Each row has a class, written as a number after it; each block has new classes, again numbered from 0 up.
[  4   9   2 -11  -1  -4   0   3   0   6   1   3   1   0  -1   9   5  13
   1   0  -1   1  -1   4   2   1  -1  12   5   7  -4   4   4   1  -2  -3
   3  16   7  -4   4  -4   8  11 -12] => 0
[  0   7   1 -16   1  -4   3   7  -8   2   5  11  -2   0  -1   1  -2  35
   3   0   0  -2   0 -15   3   1   2  15   0   5  -3   4   7   5  -6  -3
   6  12   7   3  -4   3  11  19  -4] => 0
[  3   5   2 -11   0  -9  -3  -1  -7   4   0   6   0   1  -3   4   6  21
   4  -2  -2   0  -1   9   4   1  -2  18   1   8   3  10   7   3  -2  -5
   3  12  14  -2   4  -3   0   4 -10] => 0
[ -2 -20  -2 -16   6  -4   9   3  -3   8   5  -9   4   3  -3  15  -8  26
   0   5   2  -3   2 -23  -2   1   2   0   8   4 -25   5  -2  -3   4 -13
   2   8   1   0  11   0  21  22 -37] => 1
[ -1 -10  -3  -4   1   1   5  -1   3   4   0  -9   0   0  -1   6  -1  -7
   0   1   0   1   2  -4  -2   0   2  -3   3   4 -14   0  -2  -2   4  -1
   0   2   0  -5   6  -2   7   5 -19] => 1
[  4  -7   0  -3   1 -12  -4  -1  -9   2   2   1  -1   2  -4   5  -1  29
   2   1  -1   1   0   3   2   1  -1   2   0   2  12   8   4   3   0 -13
  -1  -8   7   2  -3   1  -7  -7  -8] => 1
[ 3  0  2 -3  0 -4 -2 -1 -4  3 -1  4  4  0  0  5  3 18  2  0 -1  0 -1  9
  0  1 -1 10  2  3  2  7  3  2 -3 -3  6  9  8 -3  6 -4  4  3 -5] => 0
[  2   6   0 -20   3  -5   6  11  -7   4   4   8   0   1  -2  14  -9  26
   6   2   1  -5   0 -23   4   0   3  12   1   7 -19   1   9  -3  -2  -5
   6  17  -1   4   5   0  11  29 -10] => 0
[  3  -7   1   1   2  -3  -2 -24   6   6  -1  -7   5   1  -3  13   7  16
   1   3  -1   2   4  10  -2   1  -4  -2   9   2   0   4  -7   0   2 -11
  -2   5   6  -4   8  -4   9  -1 -19] => 1
[  7  -3  -3 -15   0  -9   0  -6   4   7  -1  -6   5   3  -5  15   3  -8
   4   1  -1  -3   0   5  -1   0  -2   2   4   7  -9   6   2  -2   6 -10
   1  19   6  -8  12  -6   1  12 -30] => 1
[  3   7   2 -11   0  -6  -2  -2  -1   0   3   4   0   1  -2   1   3   7
   2  -1  -1   0   0  -1   2   0  -1  11   0   3   1   6   3   0  -1  -3
   3  19  10  -2   4   0   4  12  -7] => 0
[ -3   2   1 -12  -3   3   0  -4   2  -2   3  -1   1  -1   1 -12   3  -3
   2  -3  -4   0   0   7   1   2   2  22   0   7  -2   9   2   2  -2   6
  12  23  17  -9   4  -2  16  12 -16] => 0

A new block, with new classes numbered from 0.
[  4  -9  -6   8   0   6   7   0   1   6 -19   2  17   4   7  -2   8  -9
   5 -13  -4  -2  16   8 -12   0  11 -22  18   6  -2  -1 -17  -7  -1   6
  10  -7   6   0   5  -2 -13   1   8] => 1
[ 17 -12 -13   4   5   6   9   0  11  14 -10  -4  26   0  12  -3   7  -8
   0  -3  -4  10  11   3 -11   0  14 -26  10   5  -3 -14  -4  12  -6   4
  11  -9   9   2  -2   4   7   8  -7] => 1
[ 14 -22  -9  15  -2  10   9  -3  12  19 -45   2  26   2   4   6  16  -8
   5 -11  -9   6  26  11 -24   3   6 -49  22   9   0  -9  -1  -6  -3  -4
  26  -4  -5  -2   7  -4 -16   7  20] => 1
[ 22 -10 -16   7   2   7   7  -3   2  14 -19  -2  21   3   7   0  11 -13
  -1  -8 -10   1   8   6 -15   4   9 -22   6   7  -1  -5 -16   8  -1  -2
  12 -12  -2   2  -1   3  -3   9   8] => 2
[ 13 -12  -5   5   6   8  10  -9   6  17 -34   3  21   5   8   1   9  -7
   2 -12  -5  -8  17   5 -16   0   8 -31  15   4  -5  -6  -5  -1  -4   2
  15 -13  -4   0  15  -5 -14   4  23] => 1
[ 20 -12  -9   6   2  10   9  -6  -2  10 -29   2  20  19   7   1   8 -13
   5 -11 -11  -5   8   3 -15   5   5 -26   7   5  -3   0 -12   6   0  -7
  17 -13  -6   1   8   5  -5   8  14] => 2
[ 15 -10 -10   8   0  11  11  -8   2   4 -31   4  23  10   4   4   9 -12
   8 -18 -13 -11   8   9 -17   6  -7 -31  10   4  -2   5 -13   4  -1  -7
  20 -17  -6   0  11   4  -8   3  16] => 2
[ 33   5 -16 -10  29   6  24 -11 -16  23 -12   4  27  17  27 -14  -8 -21
   5 -10 -18 -28  -3   5 -16   0  37  -5   4   5 -23  -9 -26  20  -4  20
  17 -35  -2   8  29   4  12  13  10] => 1
[  9  -5  -7   9  -1   7   7  -1  -6   7 -21   1  11   7   3   2  12 -12
   5  -9  -9  -6  10   9 -13   3   8 -15   9   6   2   3 -16   1   0   0
  12  -5   4  -3   5   0  -3   1  12] => 2
[ 23   4   7   1  21  13  12 -18 -36  23 -56  14  -1  23   8  -5  10 -20
  12 -18 -26 -41   8  19 -20   4  18 -13  -4   6 -17   8  -8   3  -1  -6
  27 -16 -24  -3  32  -3  12  12  44] => 0
[ 28  -7 -14   0   9  13  16  -7  -4   8 -18   0  24  12  13  -7   2 -16
   3  -8 -17  -9   1   7 -13   5  11 -17   4   3  -8  -3 -15  18  -2  -2
  15 -20  -6   5   8   6   5   7   6] => 2
[  2 -10 -13  14  -5   8   9  -1   4   0 -20  -1  21   2   1   2  15  -9
   5 -10  -7   4  15   9 -13   4   4 -25  14   3   2  -1 -18   3   0  -3
  18  -3   7  -2  -5   4  -9   1   3] => 2
[ 19  -6 -13   3   7   7  12  -3  -5   6 -13   0  24   5  10   0   7 -12
   3  -7 -14  -2   5   8  -9   4   9 -16   4   1  -3  -5 -10  21  -2  -3
  16 -11   5  -2  -5   8  16   9  -7] => 2
[ 10 -10  -4   7   4   7  10  -1   4  11 -35   4  17   8   9   1   2 -10
   5 -12  -7 -13  15   9 -17   2  10 -27  15   5  -6   1  -8  -5   0   1
  17 -13  -7   2  20  -7 -12   1  24] => 1
[ 12 -13 -11   6   1   8  12  -1  13   6 -19  -1  27   5  12   2   3  -4
   2  -6  -4   2  13   3 -14   2   8 -30  11   5  -3  -6  -6   4  -1  -1
  11 -11   4   1   6   2  -9   4   8] => 1
[ 12 -10 -10   2   8   4  10  -3   7  10 -19  -1  18   5  10  -2   0  -3
   1  -4 -11   0  11   3  -5   1  11 -26   8   1  -5  -9  -1   7  -1   2
   9 -10   0   1   4   0  -3   7   7] => 1
[ 19 -11   0  -2  13   9   6 -12   0  25 -38   2  14   7  10   1  -8   3
  -4  -3 -12  -8  16   3 -16  -1  12 -34   8   3 -11  -9  19   2  -2   8
  14 -15 -19   1  23  -6  -5  12  26] => 0
[ 24  -6 -10   5  12   6  10  -7  -3  31 -38   3  18   2  15  -6  11 -12
   1 -12  -5  -1  27   7 -24  -2  29 -24  21  13 -12 -19 -13  -5  -5  14
  14 -12  -7   4  14  -8  -9  13  27] => 1
[ 14  -9 -11   1  10   6   9   2   4  17 -22   1  21   3  12  -1   5  -5
  -1  -4  -9   2  13   3 -12  -3  17 -21  10   5  -6 -13  -6   7  -2   8
  15  -9   4   1   6  -2   1   7   4] => 1
[ 27  -8  -1   2  12   9   7 -11 -16  24 -39   4   9   7   7   3   4  -7
   1  -7 -15 -11  13  10 -14   2  12 -21   5   5  -8  -5   8   7  -3  -2
  16  -9 -12  -3   8  -3   8  16  16] => 0
[ 20  -8  -8   7   4  11   8  -4  -9   8 -30   2  13   9   4   0   9 -13
   8 -13 -13 -12   2   8 -15   8   7 -17   6   5  -5   2 -16   3  -2  -2
  13 -11  -5   6  10   2  -5   5  19] => 2
[ 28  -3 -11   1   7   8  11  -7 -11  14 -24  -1  14  10  12  -6   6 -22
   5 -12 -10 -13  -2   6 -16   2  14  -8   7  10  -7   2 -23   2  -4   1
  12 -16 -12   8  15  -2  -3   9  23] => 2
[ 25  -3  -8  -4  13   7   8  -7 -12  18 -15   0  11   7  11  -1   0  -6
   2  -1 -18  -1   3   8  -6   2   9  -8  -2   0 -10 -10   7  24  -3  -2
  13  -6  -2  -2  -5   7  23  17  -9] => 0
[ 28  -2 -14   5   8  12  13  -4 -15  19 -26   2  16   5  11   0  11 -17
   4 -10 -15  -1   9   8 -14   1  17 -11   6   6  -8  -1 -17  16  -5   1
  15 -12   3   1   6   1  11  13   3] => 2
[  6  -8 -12  10   5   8  12  -5  -3   9 -25   3  17   5   6  -2   9 -14
   3  -8  -9   0  12   9 -13   4   8  -9   8   6  -4  -6 -13   6  -2   0
  14  -9   2   0   2   2  -3   6   7] => 2
[  9 -12 -11   7   3   9  12   1  15  10 -19  -1  27   5   8   0   4  -4
   2  -7  -7   1  13   3 -15  -1  12 -33  12   6  -4  -9 -10  -1  -1   4
  12 -15   1   3  10   0 -13   1  12] => 1
[ 14 -12  -9  10  -5   5   6   0   6   9 -24  -5  17   0   0   1  16 -10
   5  -7  -5   4  16   8 -13   1   7 -29   6   8   2  -3 -10   1  -3  -1
  13  -5   1   0  -4  -1 -10  15   8] => 2
[ 12  -8   2   7   8   7   4  -7 -17  18 -44   9   0   3   0   3  10  -4
   1  -7 -14  -2  18  14 -14   3   8 -20   4   3  -3  -8   9   4   0  -4
  18   1  -7  -9  -1   3   7  16  12] => 0
[ 13  -7 -11   1  13   3   6  -3   8  11 -11  -1  22   1  11  -2   2  -5
  -1  -3  -8   1  11   2  -9   1  14 -18   8   5  -6  -7  -6   7  -6   4
   8 -11   3   3   6   0  -4   7  -3] => 1
[ 11  -8   1   7   4  11   4  -8 -16  14 -42   5   4   4  -1   4  11  -6
   4  -6 -14  -4  16  16 -13   9   3 -20   5   3  -2   0  10   8   0  -8
  18   0  -7  -9  -3   2   6  12  11] => 0
[ 18   3 -11  -7  16   6  14  -3  -3  16  -9   2  24   9  17 -10  -4 -10
   0  -4 -10  -6   6   4  -9   0  22 -11   9   4 -12 -12 -12  15  -1   9
  11 -16   4   1  11   2   9   9  -9] => 1
[ 20 -10  -8   6   5  10  12  -5  -3   9 -27   1  21  10   5   2   7 -13
   7  -9 -13 -10   8  10 -16   4   8 -24   6   3  -1   5 -13  11  -2  -6
  17 -13  -2   1   7   5   1   7  10] => 2
[ 11  -2 -11   4   3   6  13   1  -1  -2  -4  -1  20   9   7  -3   5 -12
   7  -6  -7  -7   2   4  -7   3   6  -9   5   3  -3   2 -22   7  -2   0
   7 -13   9   3   7   7   1   1   3] => 2
[ 16 -13  -8   7   6   9  10  -4   5  15 -31   1  24   6   5   2   4 -10
   2 -10 -13  -4  15   6 -18  -1  16 -34  13   5  -4  -6  -7   1  -1   4
  13 -12  -5   1  16  -2 -11   5  18] => 1
[ 17  -7 -14   6   3   8  11  -4  -3   5 -17   1  15   9   3  -3   8 -16
  10 -11 -12 -11   4   6 -12   3   7 -12   5   4  -3   3 -23   5  -3  -2
  13 -13  -1   3   9   4  -3   6  13] => 2
[ 12 -16  -7   9  -1   7   6  -4  10  15 -38   1  18   3   2   5   9  -8
   4 -12  -8  -4  14   5 -23   0   6 -35  19   3  -3  -2  -6  -9  -2   1
  14 -12  -9   3  15  -2 -17   1  26] => 1
[  5 -13 -14   8  -9   6   9  10  14  -1 -12  -4  23   0   3   4  12 -11
   4 -10  -4   7  10   5 -11   4   0 -24  12   6   4   1 -15   1  -1  -2
  10  -7   7   1  -3   3 -12  -1   1] => 2
[  9  -4  -7  -1   5   7  12  -4  -6   7 -18   4  13   7   8  -2   6  -8
   2  -7 -13 -10   8   8 -10   3   3 -10   5   4  -4   0 -12   9  -1  -2
  14 -10   1  -1   8   2   3   4   6] => 2
[ -2 -10 -11   6   1   3   5   4  22   3  -2  -1  24  -2   6   2   1   3
  -3   2  -1  11  18   1  -5  -1   6 -25  12   3  -1 -11   0   6  -7   4
   6  -2  15  -1  -7   3  -4  -1 -12] => 1
[ 10  -8  -3  10   4   8  13  -5  -4   7 -30   2  22  10   4   0   9 -11
   8 -13 -16  -9   9  12 -12   5   6 -20  11   2  -2   3 -16   1   0  -5
  16 -12  -2  -2   8   2  -6   6  13] => 2
[ 28 -10 -14   9   9  13  13  -2 -10  25 -40   2  18   3   9   0  19 -17
   2 -12 -14  -2  16  14 -27   2  20 -25  13  10  -6  -8 -17   4  -4  -4
  18  -9  -2   1   4  -4  -5  17  16] => 2
[  5  -3  -3   4  10   6  12  -3  -1   7 -25   4  12   9   8  -2   3  -9
   7 -11 -11 -17  10   6 -15   1  12 -15  11   5  -5   1 -15  -5  -2   5
  16 -16  -3   2  20  -2  -7  -2  24] => 1
[ 17 -11   0   3   4   7   3  -9  -7  14 -40   0   8   7   3   5   1  -6
   3  -9 -13  -5  10   7 -14   3   7 -16   7   6  -3   0   6   3   0  -4
  15 -10 -16  -1   9  -5  -4  10  24] => 0
[  8 -13  -7  13  -3  10  10  -4   1  -6 -22  -1  17  10  -1   4   8 -12
   9 -11 -10 -11   0   1 -10   4  -6 -20   4   1   2  11 -16   1   1 -10
  15 -14  -2   1  12   4 -11  -2  16] => 2
[ 10  -5  -7  -1   8   6  11  -6   7  10 -12   1  21   7  11  -2  -1  -3
   2  -7  -6  -2  10   4 -10   2  17 -16   8   3  -6  -8  -5   3  -5   0
   8 -12   1   2  11  -2  -5   2   9] => 1
[ 27 -16 -16  12  12  11  13  -3  -4  32 -49   1  28   1  15  -1  18 -14
   3 -14 -13  -2  30  19 -28  -1  30 -37  21  10 -10 -18 -13   7  -5   9
  24 -12   4  -2   3  -3  -3  17  15] => 1
[  8 -10 -16   2   1   3   7   5  11  -3  11  -6  17  -1   7   1  -2  -5
  -2   4  -4  15  -1   0   5   2   0 -14  -1   1   1  -8  -1  24  -2  -1
   6  -3  14  -3 -20  10  10   5 -27] => 2
[ 12 -10 -10   2   3   8  12  -8  11   6 -16   0  19   7   8  -2   1  -6
   4  -7 -10  -9   8   1 -12   2   8 -23   9   5  -6  -3  -9   0  -3   0
   7 -12  -4   4  10  -1 -12   0  11] => 1

Next block: new classes, numbered from 0 again.
[ 17  -8  20   6 -22  -9  16   4 -42 -15 -13  12   1  -7   6 -17  -1  29
  -6  -2  -9  12   8   1 -25   5  -3   3  12  -5   4 -20  20   6 -12   0
   0 -21  -4  -5 -10   6  -1   9  -7] => 1
[ 17  -3  25   2 -15 -17  15   6 -28 -26 -15   4  13  -6   4  -8   1  15
  -6  -7   3  12   6   2   9   6   4  -5   8  -6   3 -32   9  12  -7  -2
   3 -21  -6  -3  -6  -1 -21   7  -3] => 1
[ 18  -5  31   0 -24 -16  20   8 -35 -33 -17  11  17  -4   1 -24   5  31
  -6  -8  -7  19   3   3   2  12  -1  -6   9  -5  -1 -41  16  19 -22   0
   2 -28  -6   1 -11   3 -24   8  -4] => 1
[ 19  -4  33  -2 -16 -18   7   4 -34 -37 -16   7  16  -9   4 -21  13   8
 -10  -9   6  12  10   1  18  13   4  -5   0 -10   4 -49   9  23 -24  -5
   3 -26 -10  -6 -18   1 -33   8  -3] => 1
[ 25  -4  29   3 -11 -18  16   4 -28 -18 -14   9  14  -9   6  -5   2  15
  -6  -8  10  11   9   0   8   7   3 -11   9 -12   2 -46   8   3 -13  -4
   5 -29  -6  -6 -18  -1 -29  10 -10] => 1
[ 22  -5  17   2 -12  -9   8   5 -22 -15  -5   8  10  -3   7  -1   3  11
  -4   0  -7  11   7  -5   7   5  -5  -1   7  -5   3 -21  10   8 -10  -7
   1 -16  -2  -6  -9   5  -7   3  -7] => 1
[  6   2  26   6 -22 -19  22   3 -30 -13 -15   5   9  -7   1 -39   5  17
 -12 -20   0  12   5   4 -14  14  12  -6  -6 -13   2 -46   4  18 -32   7
  12 -17   6  -2  -8  -1 -17   3  -4] => 0
[ 12  -3  19   5 -15 -17   1   4 -26 -27 -13   6   6  -3   7 -12  -2   1
 -10  -8  -1  11  13   3   9   6  11   1   1  -9   3 -36   6  13 -17  -1
   2 -12   4  -8 -12   2  -7   5 -11] => 0
[ -3   5  18   5 -22 -22   4   4 -27 -20 -14  -3   0  -2   7 -27  -6  16
  -5 -19  12  12   7   4  -9   9  11   4  -2 -10   0 -24   5  12 -21  -1
   4 -12   4   0  -9  -2 -12   9  -6] => 0
[ 13  -1  11   4 -12  -7  16   3 -29 -12 -11  11   2  -1   7  -7   0  25
  -3  -4 -11  11   0   4 -16  17  -5   2   4   1   1  -1  17  10  -6  -6
   2 -11  -6  -5  -3   7   3   7  -6] => 1
[  4   4  17   9 -13 -12   7   3 -24  -8   8  -1   3  -5  -1 -18  -9   7
 -10 -15   7   8   6   1 -10   8  13  -3  -3 -10   1 -30  -5   1 -17   4
   8 -12   3  -3  -7  -2  -2   4  -8] => 0
[ 17  -1  13   4 -18 -17  23   3 -22 -10 -15   3   7  -1   2 -23   2  19
  -6  -9  -6  12   2   4  -3  11   7  -3  -1   2   3 -21  22  21 -12   0
   1 -14   5  -5  -2   5  -5   7  -6] => 0
[ 16  -4  27   4 -15 -11  14   7 -33 -31 -15  13   9  -6   2  -5   6  23
  -4  -6   2  12   6  -1  -1   9  -3  -3   9  -6   0 -30   8  10 -13  -4
   2 -24  -8  -3 -18   4 -14   9  -5] => 1
[ 16   0  20  -6 -17 -11  20   5 -31 -23 -12   4   1  -2   6 -15   6  27
  -4  -5  -8  13   3   3 -12  14  -1  -3   6  -6  -2 -16  17  17 -13   1
   0 -17  -8   0 -16   5 -10   5  -3] => 1
[ 20  -5  28   4  10 -11  13   0 -31 -19  -8   7   9  -8   0  -7   4  13
  -4  -7  -4  11   7   4   3   9  -2  -4   8  -5   0 -40   7   6 -14  -3
   5 -22  -6  -9 -15   3 -16   3  -9] => 1
[ 15   1  15   1 -17 -16  14   4 -18 -18 -11   0  14   3   0 -26   4   7
  -7 -11  -4   9   5   5  10   8   3  -6   1  -2  -2 -21   7  23 -17   0
   5  -9   8  -3   1   4 -10   5  -2] => 0
[ 14  -2  26   3 -12 -12   7   7 -26 -32 -15  10   7  -5   7 -25   7   8
  -4  -8 -10  13   7   7   4  15   0  -1   3  -3  -3 -29   6  16 -24  -7
   4 -15   3  -4 -12   4  -5   1  -8] => 1
[ 21  -4  28   4 -20 -15  21   6 -30 -22 -14  11  11  -4   3 -13   6  22
  -2  -9   2  17   5   1  -1  14  -1 -12   6  -8  -2 -30  15  14 -15  -5
   1 -31  -7  -4 -12   6 -24   8  -5] => 1
[  5  -1  12 -11 -14 -17   3  -3 -21 -19  -9   1  10   6   2 -13  -3  -1
  -9  -7  -1   8   7   1   5   1   7   6   2  -5   9 -20  13  22 -13   3
   3   0   8  -4  -4  -1   0   7  -3] => 0
[ 18  -3  19   9  -9 -12  19   2 -20 -10  -9   2  15  -5  -2 -14  -3   5
  -9  -5  -9   7   7   3   4   8  10  -4  -1  -4  -1 -39   0   7 -17   3
   5 -16   9  -9 -13  12 -10  -1  -8] => 0
[ 11  -2   8   5  -5   1  13   0 -26  -3  -7  13   0  -5   4   2   6  19
  -3   6 -11   8   6   2 -20  14  -3  11   7   1   3 -10  14  11   2  -6
  -1 -13  -1  -4  -8  10   3   3  -7] => 1
[ 16  -1  28   4 -25 -24  11   8 -26 -34 -13   2  14   5  -3 -23  -8   9
  -9 -19  -1  16   8   1  17   4   7  -4   5  -9   4 -41   1  12 -22   2
   6 -15   8 -10  -5   0 -10   7 -13] => 0
[ 13   1   9  -9 -20 -22  16   3  -9 -15 -12  -5  19   3  -2 -27  -2   1
 -11 -21   4  11   4   1  14   3  12  -6  -4  -9   0 -31  14  29 -21   2
   7  -9  13  -7  -1   5 -12  10  -5] => 0
[  9  -1  17   3 -18 -16  15   3 -30 -16 -10  -2   8   2   2 -17  -4  12
 -10  -2  -8   8  -1   1  -9  10   7   2  -5  -3  12 -15   8  20 -10  -3
   0  -6   3  -5  -1  -3  -2   3   2] => 0
[ 18  -3  23   3 -14 -13  20   7 -29 -24 -11   6  11  -7   1  -6  -1  21
  -3  -9   1  11   7  -1   1   3  -1  -7  11  -7 -15 -35   6   1 -12  -2
   5 -22  -7  -8 -12   7 -21  12  -5] => 1
[ 21  -4  31   1 -32 -14  22  10 -36 -44 -19  19  15   4   9 -41   6  39
  -9  -9 -20  19   7   4   2  18  -4   0   5  -3  -6 -38  22  25 -33  -6
   6 -30   5  -5 -13  13 -17   6 -13] => 1
[ 16  -1  28   1 -17 -26  23   5 -32 -29 -16   2  17  -4   6 -35   2   4
 -12 -15  -3  16   8   4   7  17  12  -2   1  -8   2 -46   8  28 -24   2
   8 -23   1  -3  -8   0 -23   4  -6] => 0
[  5   3  18  -1 -19 -19   5  10 -27 -25 -13   2  11  -2   6 -18   0   4
  -9 -16   9  12   9  -2   4   3   5  -1   8 -10   5 -33  11  20 -23   2
   7 -20   3  -2 -10   2 -16  11  -5] => 0
[ 20  -5  35   6 -13  -7   6   6 -41 -28 -11  14   3 -10   4  -5   3  16
  -7  -2  -1  11  12   1   0  13  -3   3  16  -6   5 -40   5   5 -17  -6
   1 -25  -7  -4 -21  -3 -16   6  -7] => 1
[ 17   2  24   8 -11 -26  23   6 -19 -16 -18  -5  16  -2  -9 -13  -7  11
  -7 -17   0  14   2   0  21   6  11 -16   0 -14   3 -34  -3   9  -6   0
   8 -12   2 -14  -2  -4 -10   4  -8] => 0
[ 13   1  22   4 -15 -10  10   3 -19 -24 -10   6   8   0   3  -8  -1  14
 -10  -1 -11   7   4   1   4   5  -7  -7   8   1   2 -17   4   6 -10  -1
  -1 -15  -3  -4  -5  -1  -3   2  13] => 1
